Below is a small trained network, with its code and all its weights. Each question gives an input and a target symbol and asks what happens when units are switched off, that is, made to give their printed mean instead of their output.

import numpy as np


def w(rows, s, z=0):
    codes = np.array(rows[::2]) - 128.0
    scale = np.full(codes.shape[1], s)
    scale[-1] = z or s
    return codes * scale


def f(y):
    return y / 2 * (1 + np.tanh(0.7978845608 * (y + 0.044715 * y**3)))


def softmax(a):
    e = np.exp(a - a.max(-1, keepdims=True))
    return e / e.sum(-1, keepdims=True)


def log_softmax(a):
    a = a - a.max(-1, keepdims=True)
    return a - np.log(np.exp(a).sum(-1, keepdims=True))


def net(x, mask):
    ids = ['αδεηθμξστψω'.index(c) for c in x.split()]
    T = len(ids)
    res = E[ids] + P[:T]
    r = res
    for j in range(2):
        rows = slice(2 * j, 2 * j + 2)
        q, k, v = (r @ M[0][rows].T for M in (Q, K, V))
        z = softmax(np.where(np.tri(T) > 0, q @ k.T / 2**0.5, -1e9)) @ v
        o = O[0][rows]
        res = res + np.where(mask[j], z, o[:, -1]) @ o[:, :-1]
    y = f(res @ A[0][:, :-1].T + A[0][:, -1])
    res = res + np.where(mask[2:10], y, B[0][:, -1]) @ B[0][:, :-1]
    return log_softmax(res[-1] @ U[:, :-1].T + U[:, -1])


Q, K, V, O, A, B = {}, {}, {}, {}, {}, {}
E = w([
[157,208,104,139],'α',
[150,192,118,103],'δ',
[179,138,135,81],'ε',
[170,128,95,177],'η',
[169,229,147,104],'θ',
[112,100,117,147],'μ',
[109,121,135,111],'ξ',
[111,107,113,182],'σ',
[124,151,130,101],'τ',
[133,154,120,135],'ψ',
[148,83,175,5],'ω',
],0.013)
P = w([
[48,27,113,111],'0',
[169,221,2,105],'1',
[206,167,185,134],'2',
[195,156,24,135],'3',
[204,174,211,107],'4',
[205,70,36,156],'5',
[192,172,210,122],'6',
],0.0077)
Q[0] = w([
[80,82,2,118],'h1',
[53,145,2,137],'h1',
[151,141,75,94],'h2',
[128,131,186,112],'h2',
],0.0094)
K[0] = w([
[219,164,105,114],'h1',
[254,213,135,142],'h1',
[180,128,113,95],'h2',
[118,134,116,144],'h2',
],0.0095)
V[0] = w([
[12,1,122,205],'h1',
[151,44,225,61],'h1',
[92,93,223,149],'h2',
[111,191,213,197],'h2',
],0.0078)
O[0] = w([
[1,95,163,200,83],'h1',
[212,87,221,167,255],'h1',
[177,125,213,152,74],'h2',
[93,245,198,151,32],'h2',
],0.0088,0.0051)
A[0] = w([
[111,110,159,145,48],'n1',
[179,151,83,40,235],'n2',
[143,28,253,184,72],'n3',
[70,121,202,55,100],'n4',
[181,106,222,162,119],'n5',
[9,119,235,197,184],'n6',
[122,152,153,88,107],'n7',
[229,205,210,137,253],'n8',
],0.0064,0.0032)
B[0] = w([
[124,163,183,219,122],'n1',
[2,118,48,73,254],'n2',
[174,176,243,201,217],'n3',
[84,170,98,198,141],'n4',
[186,157,195,138,193],'n5',
[38,213,144,204,155],'n6',
[101,216,128,107,130],'n7',
[167,112,152,29,238],'n8',
],0.0066,0.0091)
U = w([
[98,100,2,93,250],'α',
[127,59,66,72,118],'δ',
[163,33,148,85,251],'ε',
[75,111,128,140,22],'η',
[123,190,147,53,96],'θ',
[69,170,167,180,44],'μ',
[83,166,187,167,100],'ξ',
[45,197,160,181,164],'σ',
[104,146,148,139,13],'τ',
[97,139,134,152,116],'ψ',
[223,143,203,185,21],'ω',
],0.0067,0.0027)

Each question gives the input, a string of symbols that net reads in full, and the target symbol t.
The units are the heads (2 rows each of Q, K, V and O) and the neurons (one row each of A and B). Each row of codes is followed by its name. A weight is (code - 128) times the scale printed after its matrix; where a second scale follows, it is the last column's (O, A, B and U).
mask holds one flag per unit, heads first, then neurons. A switched-off unit (its flag False) gives its mean, the last column of its rows in O or B, instead of its output. The means were averaged over made-up inputs and are rounded, as every weight is.
A unit's drop is (log p(t) with every unit on - log p(t) with that unit switched off) / (log p(t) with every unit on - log p(t) with every unit switched off).
The circuit of an input: a set's keep is (log p(t) with only the set's units on - log p(t) with every unit switched off) / (log p(t) with every unit on - log p(t) with every unit switched off). Starting from all 10 units, units are removed one at a time, each time the one whose removal leaves the highest keep (on an exact tie, the one counted first), for as long as the keep stays at least 0.8.
circuit, biggest first: the units of the circuit, biggest drop first
most important unit: the unit with the biggest drop
top k neurons: the k neurons with the biggest drops, biggest first
drop when u is switched off: that unit's drop, to one decimal
input ω ω σ, target ω: circuit, biggest first : (h1, n2, n3)
input ω θ σ τ, target α: circuit, biggest first : (h1, n2)
input ω ε ξ ω μ, target ω: circuit, biggest first : (h1, n2, n3)
input α ω ω η, target α: circuit, biggest first : (h1, n3, n5)
input ε ω ε μ, target α: circuit, biggest first : (h1, n3, n2)
input σ ω σ ξ θ, target σ: circuit, biggest first : (h1, n6)
input ω ω ε ψ, target α: top 2 neurons : (n2, n3)
input ξ μ ε ω, target α: most important unit : n3
input ω ε δ, target ω: circuit, biggest first : (h1, n2)
input ω θ ω ω μ τ, target α: top 3 neurons : (n2, n3, n5)
input σ σ μ, target σ: top 2 neurons : (n6, n8)
input ω ε τ, target ω: top 3 neurons : (n2, n3, n5)
input ω ψ ω ω ε ω α, target ω: drop when n2 is switched off : 0.2
input ω ξ μ, target ω: drop when n2 is switched off : 0.3
input ω ω ψ, target ω: drop when n1 is switched off : 0.0
input ω ω ω δ ε, target ω: top neuron : (n3)
input τ ω θ α α ε, target α: top 3 neurons : (n2, n3, n5)
